Here is a tiny trained network, its code and every weight. The questions are about switching its units off for an input and a class, where a switched-off unit gives its printed mean instead of its output.

import numpy as np


def w(rows, s, z=0):
    codes = np.array(rows[::2]) - 128.0
    scale = np.full(codes.shape[1], s)
    scale[-1] = z or s
    return codes * scale


def norm(h):
    return h / np.sqrt((h * h).mean(-1, keepdims=True) + 1e-5)


def f(y):
    return y / 2 * (1 + np.tanh(0.7978845608 * (y + 0.044715 * y**3)))


def log_softmax(a):
    a = a - a.max(-1, keepdims=True)
    return a - np.log(np.exp(a).sum(-1, keepdims=True))


def net(x, mask):
    res = np.array(x, float).reshape(1, 7) / 4 @ E
    u = 0
    for l in range(4):
        y = f(norm(res) @ A[l][:, :-1].T + A[l][:, -1])
        res = res + np.where(mask[u : u + 8], y, B[l][:, -1]) @ B[l][:, :-1]
        u += 8
    return log_softmax(norm(res)[-1] @ U[:, :-1].T + U[:, -1])


A, B = {}, {}
E = w([
[129,129,129,129],'x0',
[140,36,15,110],'x1',
[2,114,123,188],'x2',
[64,102,145,15],'x3',
[126,128,129,127],'x4',
[128,128,127,128],'x5',
[128,126,128,129],'x6',
],0.0057)
A[0] = w([
[110,149,40,158,94],'L0N0',
[105,112,161,68,170],'L0N1',
[1,98,132,187,202],'L0N2',
[100,97,85,146,65],'L0N3',
[148,168,240,74,2],'L0N4',
[139,143,137,100,166],'L0N5',
[127,103,65,105,101],'L0N6',
[135,127,48,112,123],'L0N7',
],0.01,0.0049)
B[0] = w([
[177,91,93,153,147],'L0N0',
[170,168,141,16,177],'L0N1',
[84,101,170,202,255],'L0N2',
[126,125,84,138,136],'L0N3',
[164,116,147,2,160],'L0N4',
[123,151,182,76,150],'L0N5',
[165,50,151,113,155],'L0N6',
[118,36,193,209,159],'L0N7',
],0.006,0.0068)
A[1] = w([
[100,80,115,141,132],'L1N0',
[188,104,46,98,93],'L1N1',
[177,172,171,126,101],'L1N2',
[57,254,197,125,4],'L1N3',
[158,206,85,156,132],'L1N4',
[124,114,122,117,39],'L1N5',
[169,138,63,105,63],'L1N6',
[93,60,84,131,46],'L1N7',
],0.0097,0.0034)
B[1] = w([
[144,184,103,93,202],'L1N0',
[142,140,249,112,204],'L1N1',
[102,180,2,130,184],'L1N2',
[178,89,160,151,252],'L1N3',
[69,144,142,39,150],'L1N4',
[64,111,162,158,92],'L1N5',
[124,95,175,163,125],'L1N6',
[79,215,81,127,188],'L1N7',
],0.0072,0.0027)
A[2] = w([
[91,171,164,182,42],'L2N0',
[54,159,141,132,4],'L2N1',
[107,105,119,60,83],'L2N2',
[123,247,85,65,109],'L2N3',
[59,159,58,66,159],'L2N4',
[162,149,168,152,114],'L2N5',
[36,95,145,121,184],'L2N6',
[119,135,118,122,56],'L2N7',
],0.011,0.0034)
B[2] = w([
[131,158,181,106,179],'L2N0',
[122,117,130,37,141],'L2N1',
[196,70,143,118,177],'L2N2',
[123,255,52,159,225],'L2N3',
[198,184,39,163,188],'L2N4',
[149,121,92,159,166],'L2N5',
[142,134,26,68,252],'L2N6',
[132,59,127,137,100],'L2N7',
],0.007,0.0038)
A[3] = w([
[254,80,145,105,106],'L3N0',
[70,157,43,127,56],'L3N1',
[107,120,208,66,136],'L3N2',
[51,175,156,172,2],'L3N3',
[140,104,140,147,89],'L3N4',
[106,97,157,18,207],'L3N5',
[89,149,107,162,32],'L3N6',
[114,122,96,136,152],'L3N7',
],0.011,0.0046)
B[3] = w([
[198,117,213,99,239],'L3N0',
[209,117,86,100,168],'L3N1',
[2,96,46,159,189],'L3N2',
[145,170,177,106,150],'L3N3',
[165,126,124,113,124],'L3N4',
[30,101,133,138,253],'L3N5',
[162,69,175,123,126],'L3N6',
[180,128,131,140,149],'L3N7',
],0.0091,0.0054)
U = w([
[183,242,77,154,217],'0',
[228,102,196,144,206],'1',
[95,181,224,218,66],'2',
[142,87,62,242,86],'3',
[108,207,140,5,98],'4',
[107,52,188,41,158],'5',
[2,118,126,120,192],'6',
[126,92,5,68,3],'7',
],0.022,0.0016)

Each question gives the input, the list of numbers given to net, and the class t.
The units are the neurons (one row each of A and B). Each row of codes is followed by its name. A weight is (code - 128) times the scale printed after its matrix; where a second scale follows, it is the last column's (A, B and U).
mask holds one flag per neuron, layer by layer. A switched-off neuron (its flag False) gives its mean, the last column of its row in B, instead of its output. The means were averaged over made-up inputs and are rounded, as every weight is.
A unit's drop is (log p(t) with every unit on - log p(t) with that unit switched off) / (log p(t) with every unit on - log p(t) with every unit switched off).
The circuit of an input: a set's keep is (log p(t) with only the set's units on - log p(t) with every unit switched off) / (log p(t) with every unit on - log p(t) with every unit switched off). Starting from the 12 units with the biggest drops (on a tie, the unit counted first), units are removed one at a time, each time the one whose removal leaves the highest keep (on an exact tie, the one counted first), for as long as the keep stays at least 0.8.
circuit, biggest first: the units of the circuit, biggest drop first
most important unit: the unit with the biggest drop
k most important neurons: the k neurons with the biggest drops, biggest first
k most important neurons of layer l: the k neurons of layer l with the biggest drops, biggest first
drop of u: that unit's drop, to one decimal
input [3,0,-8,-3,-4,1,-6], class 0: circuit, biggest first -> [L1N2]
input [-5,-8,2,7,-3,-8,2], class 6: 2 most important neurons -> [L3N2, L1N3]
input [1,-8,1,5,-5,5,-3], class 6: 3 most important neurons of layer 1 -> [L1N3, L1N7, L1N0]
input [2,7,5,0,-6,-3,2], class 3: circuit, biggest first -> [L0N2, L0N0]
input [7,1,-8,3,2,3,8], class 5: circuit, biggest first -> [L3N5, L2N4]
input [-5,3,-8,7,-1,-1,2], class 5: circuit, biggest first -> [L3N0, L3N5]
input [6,1,-4,4,-6,-7,1], class 5: 2 most important neurons -> [L1N7, L3N0]
input [-1,1,-5,4,6,-3,8], class 5: 4 most important neurons -> [L1N7, L3N0, L1N0, L2N2]
input [1,3,-1,4,8,-1,-1], class 5: 2 most important neurons -> [L2N2, L3N0]
input [-7,0,2,-4,-7,-2,-8], class 2: 2 most important neurons -> [L2N4, L1N2]
input [5,-8,-3,-7,-2,-3,3], class 0: 2 most important neurons -> [L1N2, L0N2]
input [1,-7,0,-2,8,2,-6], class 0: 4 most important neurons -> [L1N2, L0N2, L0N4, L0N7]
input [8,-1,6,0,3,-7,-4], class 2: 2 most important neurons of layer 3 -> [L3N3, L3N5]
input [-8,7,-4,0,-6,8,-5], class 1: circuit, biggest first -> [L3N0]
input [4,1,8,-1,-3,3,4], class 3: 2 most important neurons -> [L2N6, L0N2]
input [1,-6,0,-1,-8,2,-6], class 0: 2 most important neurons -> [L1N2, L0N2]
input [-7,-8,2,2,-7,7,-3], class 6: 3 most important neurons -> [L1N3, L3N2, L0N4]
input [4,8,-3,7,-7,-2,-1], class 5: 2 most important neurons -> [L3N0, L2N2]
input [7,-8,3,2,-5,0,5], class 6: 2 most important neurons -> [L3N2, L0N4]
input [8,3,5,2,0,4,8], class 7: most important unit -> L2N6
input [8,-2,4,0,-1,8,6], class 2: 2 most important neurons of layer 0 -> [L0N4, L0N2]
input [-5,2,-2,0,-6,-3,-5], class 1: drop of L0N7 -> 0.2
input [-5,2,4,7,-4,-4,-6], class 7: drop of L2N4 -> 0.2
